Below are the code and all the weights of a small trained network. Each question names an input and a class and asks about switching units off, where a switched-off unit gives its printed mean instead of its output.

import numpy as np


def w(rows, s, z=0):
    codes = np.array(rows[::2]) - 128.0
    scale = np.full(codes.shape[1], s)
    scale[-1] = z or s
    return codes * scale


def f(y):
    return np.maximum(y, 0)


def log_softmax(a):
    a = a - a.max(-1, keepdims=True)
    return a - np.log(np.exp(a).sum(-1, keepdims=True))


def net(x, mask):
    res = np.array(x, float).reshape(1, 7) / 4 @ E
    y = f(res @ A[0][:, :-1].T + A[0][:, -1])
    res = res + np.where(mask, y, B[0][:, -1]) @ B[0][:, :-1]
    return log_softmax(res[-1] @ U[:, :-1].T + U[:, -1])


A, B = {}, {}
E = w([
[100,118,154,39,105,89,39,127,85],'x0',
[86,90,110,111,157,134,66,90,112],'x1',
[155,73,212,33,133,183,203,255,106],'x2',
[193,145,114,73,225,90,144,166,119],'x3',
[243,161,239,109,131,55,36,86,156],'x4',
[40,156,63,109,160,172,192,75,147],'x5',
[132,203,110,185,187,196,142,168,150],'x6',
],0.0091)
A[0] = w([
[64,151,81,186,79,90,34,63,164,178],'N1',
[120,172,81,83,189,149,154,134,112,148],'N2',
[85,41,134,111,136,94,117,2,79,172],'N3',
[137,145,130,194,157,64,107,139,148,154],'N4',
[141,98,119,85,84,21,86,174,152,205],'N5',
[126,127,69,172,188,80,129,98,147,231],'N6',
[142,64,154,134,104,52,131,184,2,237],'N7',
[218,128,104,143,153,126,167,122,155,86],'N8',
[79,115,107,148,129,57,123,131,46,172],'N9',
[164,57,157,94,113,57,114,153,35,145],'N10',
[140,128,83,201,121,127,109,99,124,83],'N11',
[168,106,226,188,165,119,148,74,118,22],'N12',
[118,157,126,128,103,231,76,146,80,3],'N13',
[94,94,111,67,104,57,159,197,142,78],'N14',
],0.0091,0.0036)
B[0] = w([
[176,79,255,69,62,151,85,87,72,254],'N1',
[101,121,107,110,94,206,167,219,183,188],'N2',
[161,137,178,179,159,169,115,91,144,211],'N3',
[176,176,138,118,117,205,70,86,136,178],'N4',
[146,115,218,84,73,181,100,117,131,203],'N5',
[194,213,131,90,179,183,147,127,113,210],'N6',
[93,72,195,19,176,165,112,91,123,215],'N7',
[163,173,163,191,133,160,182,143,196,166],'N8',
[199,34,102,107,120,180,98,96,93,178],'N9',
[89,88,107,78,57,176,53,80,105,209],'N10',
[140,123,151,143,147,212,60,111,134,184],'N11',
[179,169,190,64,77,153,73,116,105,159],'N12',
[118,87,159,118,157,140,139,180,127,151],'N13',
[62,82,112,108,81,150,161,51,92,179],'N14',
],0.0093,0.013)
U = w([
[65,126,2,212,109,145,218,111,143,3],'0',
[62,121,75,148,145,197,154,202,99,221],'1',
[70,27,95,220,77,97,102,128,99,15],'2',
[137,130,149,123,25,143,71,24,61,207],'3',
[223,134,107,226,165,185,158,110,160,187],'4',
],0.009,0.0037)

Each question gives the input, the list of numbers given to net, and the class t.
The units are the neurons (one row each of A and B). Each row of codes is followed by its name. A weight is (code - 128) times the scale printed after its matrix; where a second scale follows, it is the last column's (A, B and U).
mask holds one flag per neuron, in row order. A switched-off neuron (its flag False) gives its mean, the last column of its row in B, instead of its output. The means were averaged over made-up inputs and are rounded, as every weight is.
A unit's drop is (log p(t) with every unit on - log p(t) with that unit switched off) / (log p(t) with every unit on - log p(t) with every unit switched off).
The circuit of an input: a set's keep is (log p(t) with only the set's units on - log p(t) with every unit switched off) / (log p(t) with every unit on - log p(t) with every unit switched off). Starting from the 12 units with the biggest drops (on a tie, the unit counted first), units are removed one at a time, each time the one whose removal leaves the highest keep (on an exact tie, the one counted first), for as long as the keep stays at least 0.8.
units of the circuit, in order: the units of the circuit, biggest drop first
top k neurons: the k neurons with the biggest drops, biggest first
drop when u is switched off: that unit's drop, to one decimal
input [-6,5,-8,5,-3,-5,2], class 4: top 2 neurons => [N6; N10]
input [4,-8,1,6,-7,8,3], class 0: units of the circuit, in order => [N1; N7; N5]
input [-4,-4,-2,6,8,-1,1], class 4: units of the circuit, in order => [N8]
input [-4,2,-8,7,-6,0,-5], class 4: top 2 neurons => [N6; N10]
input [-6,-7,-2,4,-7,0,-5], class 1: top 3 neurons => [N3; N2; N6]
input [3,-6,-1,6,2,8,3], class 1: units of the circuit, in order => [N2; N1]
input [-6,7,-2,-1,-7,-2,5], class 4: top 3 neurons => [N6; N10; N7]
input [-6,-8,5,6,-3,6,-7], class 1: drop when N4 is switched off => -0.1
input [-5,-1,3,1,-6,2,-6], class 0: drop when N1 is switched off => 0.2
input [-1,-3,0,-1,-1,0,3], class 4: drop when N7 is switched off => 0.1
input [-7,2,-2,-6,-1,-2,7], class 4: drop when N11 is switched off => 0.0
